Here is a tiny trained network, its code and every weight. The questions are about switching its units off for an input and a target symbol, where a switched-off unit gives its printed mean instead of its output.

import numpy as np


def w(rows, s, z=0):
    codes = np.array(rows[::2]) - 128.0
    scale = np.full(codes.shape[1], s)
    scale[-1] = z or s
    return codes * scale


def f(y):
    return y / 2 * (1 + np.tanh(0.7978845608 * (y + 0.044715 * y**3)))


def softmax(a):
    e = np.exp(a - a.max(-1, keepdims=True))
    return e / e.sum(-1, keepdims=True)


def log_softmax(a):
    a = a - a.max(-1, keepdims=True)
    return a - np.log(np.exp(a).sum(-1, keepdims=True))


def net(x, mask):
    ids = ['ΓΔΘαβεζημπτφψ'.index(c) for c in x.split()]
    T = len(ids)
    res = E[ids] + P[:T]
    r = res
    for j in range(2):
        rows = slice(4 * j, 4 * j + 4)
        q, k, v = (r @ M[0][rows].T for M in (Q, K, V))
        z = softmax(np.where(np.tri(T) > 0, q @ k.T / 4**0.5, -1e9)) @ v
        o = O[0][rows]
        res = res + np.where(mask[j], z, o[:, -1]) @ o[:, :-1]
    y = f(res @ A[0][:, :-1].T + A[0][:, -1])
    res = res + np.where(mask[2:14], y, B[0][:, -1]) @ B[0][:, :-1]
    return log_softmax(res[-1] @ U[:, :-1].T + U[:, -1])


Q, K, V, O, A, B = {}, {}, {}, {}, {}, {}
E = w([
[140,140,40,51],'Γ',
[129,211,144,123],'Δ',
[131,223,81,103],'Θ',
[122,154,135,104],'α',
[187,90,134,135],'β',
[72,177,223,78],'ε',
[118,111,58,141],'ζ',
[120,48,82,129],'η',
[153,207,66,144],'μ',
[142,120,204,166],'π',
[183,98,78,156],'τ',
[2,168,38,183],'φ',
[119,59,144,118],'ψ',
],0.026)
P = w([
[145,5,12,135],'0',
[158,25,13,145],'1',
[169,28,27,154],'2',
[172,30,39,171],'3',
[175,24,50,165],'4',
[158,23,71,178],'5',
],0.0028)
Q[0] = w([
[96,245,148,40],'H0',
[138,12,93,161],'H0',
[146,129,78,134],'H0',
[147,150,116,185],'H0',
[136,180,143,132],'H1',
[161,249,141,118],'H1',
[144,147,131,176],'H1',
[91,88,146,129],'H1',
],0.014)
K[0] = w([
[128,148,98,54],'H0',
[86,108,164,250],'H0',
[154,101,99,163],'H0',
[113,200,149,98],'H0',
[129,108,127,202],'H1',
[128,170,164,178],'H1',
[87,92,137,134],'H1',
[161,89,155,90],'H1',
],0.018)
V[0] = w([
[180,134,140,148],'H0',
[71,112,138,129],'H0',
[160,102,124,75],'H0',
[122,194,151,176],'H0',
[132,93,152,190],'H1',
[193,125,107,6],'H1',
[97,112,104,89],'H1',
[141,96,119,115],'H1',
],0.014)
O[0] = w([
[197,51,157,255,74],'H0',
[154,122,168,181,91],'H0',
[247,108,154,107,116],'H0',
[74,158,180,186,23],'H0',
[109,72,183,174,36],'H1',
[214,163,139,96,227],'H1',
[27,114,154,85,251],'H1',
[96,176,63,119,193],'H1',
],0.0057,0.0028)
A[0] = w([
[223,160,45,172,137],'N0',
[117,228,89,101,82],'N1',
[144,215,165,187,126],'N2',
[119,124,12,186,56],'N3',
[67,193,81,149,228],'N4',
[135,156,98,52,147],'N5',
[185,218,193,218,78],'N6',
[254,131,143,71,218],'N7',
[53,137,214,80,1],'N8',
[232,150,224,106,97],'N9',
[95,237,209,159,51],'N10',
[106,126,231,169,115],'N11',
],0.0099,0.0055)
B[0] = w([
[163,200,132,177,254],'N0',
[150,69,188,148,218],'N1',
[92,153,151,165,162],'N2',
[97,157,71,156,229],'N3',
[166,130,227,73,252],'N4',
[115,168,100,129,206],'N5',
[81,74,121,254,158],'N6',
[160,70,156,112,250],'N7',
[155,194,76,180,144],'N8',
[126,168,35,95,158],'N9',
[115,83,165,196,162],'N10',
[47,200,79,90,148],'N11',
],0.0083,0.011)
U = w([
[170,194,89,86,127],'Γ',
[159,71,211,190,102],'Δ',
[179,174,216,127,63],'Θ',
[144,111,167,93,254],'α',
[201,63,159,174,104],'β',
[98,233,102,124,70],'ε',
[96,196,8,148,121],'ζ',
[113,56,64,146,155],'η',
[159,200,119,202,47],'μ',
[107,110,103,198,180],'π',
[171,110,80,211,71],'τ',
[63,131,151,84,223],'φ',
[132,13,177,134,151],'ψ',
],0.012,0.0098)

Each question gives the input, a string of symbols that net reads in full, and the target symbol t.
The units are the heads (4 rows each of Q, K, V and O) and the neurons (one row each of A and B). Each row of codes is followed by its name. A weight is (code - 128) times the scale printed after its matrix; where a second scale follows, it is the last column's (O, A, B and U).
mask holds one flag per unit, heads first, then neurons. A switched-off unit (its flag False) gives its mean, the last column of its rows in O or B, instead of its output. The means were averaged over made-up inputs and are rounded, as every weight is.
A unit's drop is (log p(t) with every unit on - log p(t) with that unit switched off) / (log p(t) with every unit on - log p(t) with every unit switched off).
The circuit of an input: a set's keep is (log p(t) with only the set's units on - log p(t) with every unit switched off) / (log p(t) with every unit on - log p(t) with every unit switched off). Starting from the 12 units with the biggest drops (on a tie, the unit counted first), units are removed one at a time, each time the one whose removal leaves the highest keep (on an exact tie, the one counted first), for as long as the keep stays at least 0.8.
units of the circuit, in order: the units of the circuit, biggest drop first
unit that matters most: the unit with the biggest drop
k most important neurons: the k neurons with the biggest drops, biggest first
which heads matter: for each layer, one digit per head in row order, 1 if its drop is at least 0.15 and else 0, layers parted by /
drop of u: that unit's drop, to one decimal
input α ε Δ, target Δ: 2 most important neurons => (N6; N10)
input π μ Γ π, target π: 2 most important neurons => (N6; N11)
input ψ ζ τ α η, target η: units of the circuit, in order => (N4; N0)
input φ τ α, target φ: units of the circuit, in order => (H1; N0)
input μ φ Θ, target φ: units of the circuit, in order => (H1; N4)
input Θ φ ζ η Θ Δ, target φ: 2 most important neurons => (N0; N11)
input β ζ α ζ, target ζ: 2 most important neurons => (N1; N3)
input α ζ ζ Δ, target Δ: unit that matters most => N6
input μ π β μ μ τ, target τ: which heads matter => 11
input ε Γ Δ α, target Γ: units of the circuit, in order => (H0; N9; H1)
input β η ζ ζ ζ η, target η: 3 most important neurons => (N4; N0; N1)
input φ ζ η, target φ: 2 most important neurons => (N4; N0)
input φ ψ τ, target φ: 2 most important neurons => (N4; N0)
input Δ τ β μ φ, target φ: which heads matter => 10
input α Δ ψ Θ Θ, target Θ: 2 most important neurons => (N4; N1)
input α Θ β Δ ζ, target ζ: unit that matters most => N1
input Δ μ ζ Γ β, target Γ: 2 most important neurons => (N9; N1)
input Γ ζ β μ, target Γ: drop of N10 => 0.1
input ψ ε ζ Γ Θ, target Γ: drop of H0 => 1.9
input φ β ζ, target φ: drop of N4 => 0.4
input β α μ Γ ζ, target Γ: drop of N6 => 0.1
